Here is a tiny trained network, its code and every weight. The questions are about switching its units off for an input and a target symbol, where a switched-off unit gives its printed mean instead of its output.

import numpy as np


def w(rows, s, z=0):
    codes = np.array(rows[::2]) - 128.0
    scale = np.full(codes.shape[1], s)
    scale[-1] = z or s
    return codes * scale


def norm(h):
    return h / np.sqrt((h * h).mean(-1, keepdims=True) + 1e-5)


def f(y):
    return y / 2 * (1 + np.tanh(0.7978845608 * (y + 0.044715 * y**3)))


def softmax(a):
    e = np.exp(a - a.max(-1, keepdims=True))
    return e / e.sum(-1, keepdims=True)


def log_softmax(a):
    a = a - a.max(-1, keepdims=True)
    return a - np.log(np.exp(a).sum(-1, keepdims=True))


def net(x, mask):
    ids = ['αβγδεζηθλξπστφψω'.index(c) for c in x.split()]
    T = len(ids)
    res = E[ids] + P[:T]
    u = 0
    for l in range(2):
        q, k, v = (norm(res) @ M[l].T for M in (Q, K, V))
        z = softmax(np.where(np.tri(T) > 0, q @ k.T / 2**0.5, -1e9)) @ v
        res = res + np.where(mask[u], z, O[l][:, -1]) @ O[l][:, :-1]
        u += 1
        y = f(norm(res) @ A[l][:, :-1].T + A[l][:, -1])
        res = res + np.where(mask[u : u + 4], y, B[l][:, -1]) @ B[l][:, :-1]
        u += 4
    return log_softmax(norm(res)[-1] @ U[:, :-1].T + U[:, -1])


Q, K, V, O, A, B = {}, {}, {}, {}, {}, {}
E = w([
[145,187,127,183,113],'α',
[179,204,171,80,238],'β',
[131,136,94,173,147],'γ',
[193,186,158,58,83],'δ',
[207,139,100,220,21],'ε',
[167,182,214,125,105],'ζ',
[60,170,178,140,202],'η',
[108,194,171,153,144],'θ',
[118,181,145,162,223],'λ',
[177,218,139,143,157],'ξ',
[38,87,184,187,149],'π',
[76,84,170,138,82],'σ',
[199,168,184,106,85],'τ',
[60,1,57,37,131],'φ',
[145,130,57,186,115],'ψ',
[106,88,130,190,130],'ω',
],0.017)
P = w([
[188,65,99,141,110],'0',
[179,253,193,130,81],'1',
[148,247,184,171,67],'2',
[131,209,193,178,69],'3',
[140,147,198,188,109],'4',
[166,200,147,180,110],'5',
[162,178,165,174,150],'6',
[137,175,157,202,201],'7',
[139,175,146,204,152],'8',
[148,181,138,187,146],'9',
[155,222,166,169,73],'10',
[178,184,133,197,143],'11',
],0.0067)
Q[0] = w([
[126,124,153,20,60],'0.h0',
[14,119,137,133,1],'0.h0',
],0.0089)
K[0] = w([
[27,112,71,88,253],'0.h0',
[91,62,71,49,77],'0.h0',
],0.0066)
V[0] = w([
[94,83,3,68,208],'0.h0',
[58,58,138,195,172],'0.h0',
],0.0073)
O[0] = w([
[133,32,77,177,254,2],'0.h0',
[124,181,148,134,220,92],'0.h0',
],0.0073,0.0083)
A[0] = w([
[162,180,66,198,135,243],'0.n0',
[253,178,204,125,162,52],'0.n1',
[187,140,207,53,187,183],'0.n2',
[72,11,137,3,93,254],'0.n3',
],0.0058,0.0023)
B[0] = w([
[97,207,254,99,68,253],'0.n0',
[126,95,74,140,35,252],'0.n1',
[114,162,143,203,68,206],'0.n2',
[152,137,8,232,183,126],'0.n3',
],0.0081,0.0027)
Q[1] = w([
[44,130,118,86,169],'1.h0',
[144,247,228,235,94],'1.h0',
],0.011)
K[1] = w([
[94,169,98,96,92],'1.h0',
[162,59,4,146,195],'1.h0',
],0.011)
V[1] = w([
[52,157,167,6,144],'1.h0',
[156,162,129,149,194],'1.h0',
],0.018)
O[1] = w([
[67,151,157,186,52,9],'1.h0',
[169,9,236,173,89,144],'1.h0',
],0.014)
A[1] = w([
[189,177,171,146,101,254],'1.n0',
[84,103,97,150,168,173],'1.n1',
[75,91,56,165,96,125],'1.n2',
[100,124,194,251,138,208],'1.n3',
],0.014,0.0034)
B[1] = w([
[30,111,109,109,149,249],'1.n0',
[188,104,42,248,167,131],'1.n1',
[246,13,119,44,163,132],'1.n2',
[104,176,67,194,135,165],'1.n3',
],0.012,0.011)
U = w([
[201,72,167,34,174,79],'α',
[103,195,56,112,105,151],'β',
[185,174,81,43,240,86],'γ',
[81,139,137,234,98,101],'δ',
[80,161,74,121,75,135],'ε',
[51,50,99,113,150,63],'ζ',
[82,179,116,155,118,69],'η',
[82,177,107,131,157,119],'θ',
[96,184,115,135,114,65],'λ',
[206,57,67,91,187,252],'ξ',
[118,135,155,248,40,117],'π',
[168,179,60,141,174,211],'σ',
[110,38,196,213,73,57],'τ',
[120,167,51,106,127,109],'φ',
[109,66,203,161,99,73],'ψ',
[200,15,236,135,134,172],'ω',
],0.012,0.0043)

Each question gives the input, a string of symbols that net reads in full, and the target symbol t.
The units are the heads (2 rows each of Q, K, V and O) and the neurons (one row each of A and B). Each row of codes is followed by its name. A weight is (code - 128) times the scale printed after its matrix; where a second scale follows, it is the last column's (O, A, B and U).
mask holds one flag per unit, layer by layer, with each layer's heads first. A switched-off unit (its flag False) gives its mean, the last column of its rows in O or B, instead of its output. The means were averaged over made-up inputs and are rounded, as every weight is.
A unit's drop is (log p(t) with every unit on - log p(t) with that unit switched off) / (log p(t) with every unit on - log p(t) with every unit switched off).
The circuit of an input: a set's keep is (log p(t) with only the set's units on - log p(t) with every unit switched off) / (log p(t) with every unit on - log p(t) with every unit switched off). Starting from all 10 units, units are removed one at a time, each time the one whose removal leaves the highest keep (on an exact tie, the one counted first), for as long as the keep stays at least 0.8.
units of the circuit, in order: the units of the circuit, biggest drop first
most important unit: the unit with the biggest drop
k most important neurons: the k neurons with the biggest drops, biggest first
top k neurons in layer l: the k neurons of layer l with the biggest drops, biggest first
drop when u is switched off: that unit's drop, to one decimal
input λ ψ β σ, target τ: most important unit : 0.h0
input η ψ δ β γ δ σ ξ σ δ, target π: units of the circuit, in order : [1.h0 0.h0]
input γ τ ζ, target ω: units of the circuit, in order : [0.h0 1.h0 0.n1]
input λ η ω η γ β σ δ ε, target τ: units of the circuit, in order : [0.h0 1.h0]
input β τ γ σ λ σ η σ τ λ π σ, target α: units of the circuit, in order : [0.n2 0.n1 0.h0 1.h0]
input σ γ ψ θ, target γ: 2 most important neurons : [0.n3 0.n0]
input σ η ζ γ π η π, target γ: units of the circuit, in order : [0.n3 0.n0 1.h0]
input σ ε γ β ζ η β η γ ω, target γ: units of the circuit, in order : [0.n3 1.h0 0.n0]
input ψ η θ γ τ δ γ δ τ β γ, target ξ: units of the circuit, in order : [0.h0 1.h0]
input β η ξ ω γ, target α: units of the circuit, in order : [0.n2 0.h0 0.n1 1.h0]
input β σ η, target α: units of the circuit, in order : [0.n2 0.h0 0.n1 1.h0]
input β ε τ γ λ θ ψ β β δ ω ξ, target α: top 3 neurons in layer 0 : [0.n2 0.n1 0.n0]
input β ξ γ η β ε η δ β, target α: 4 most important neurons : [0.n2 0.n1 0.n0 1.n3]
input η ψ ψ, target π: 2 most important neurons : [0.n0 1.n3]
input β γ γ β θ λ γ β, target α: 3 most important neurons : [0.n2 0.n1 1.n3]
input σ ξ φ, target ξ: most important unit : 1.n2
input λ λ α γ ω τ δ η τ, target τ: drop when 1.h0 is switched off : 0.8
input ψ σ σ η π, target ξ: drop when 0.h0 is switched off : 1.0
input γ γ σ τ, target ω: drop when 0.h0 is switched off : 3.4
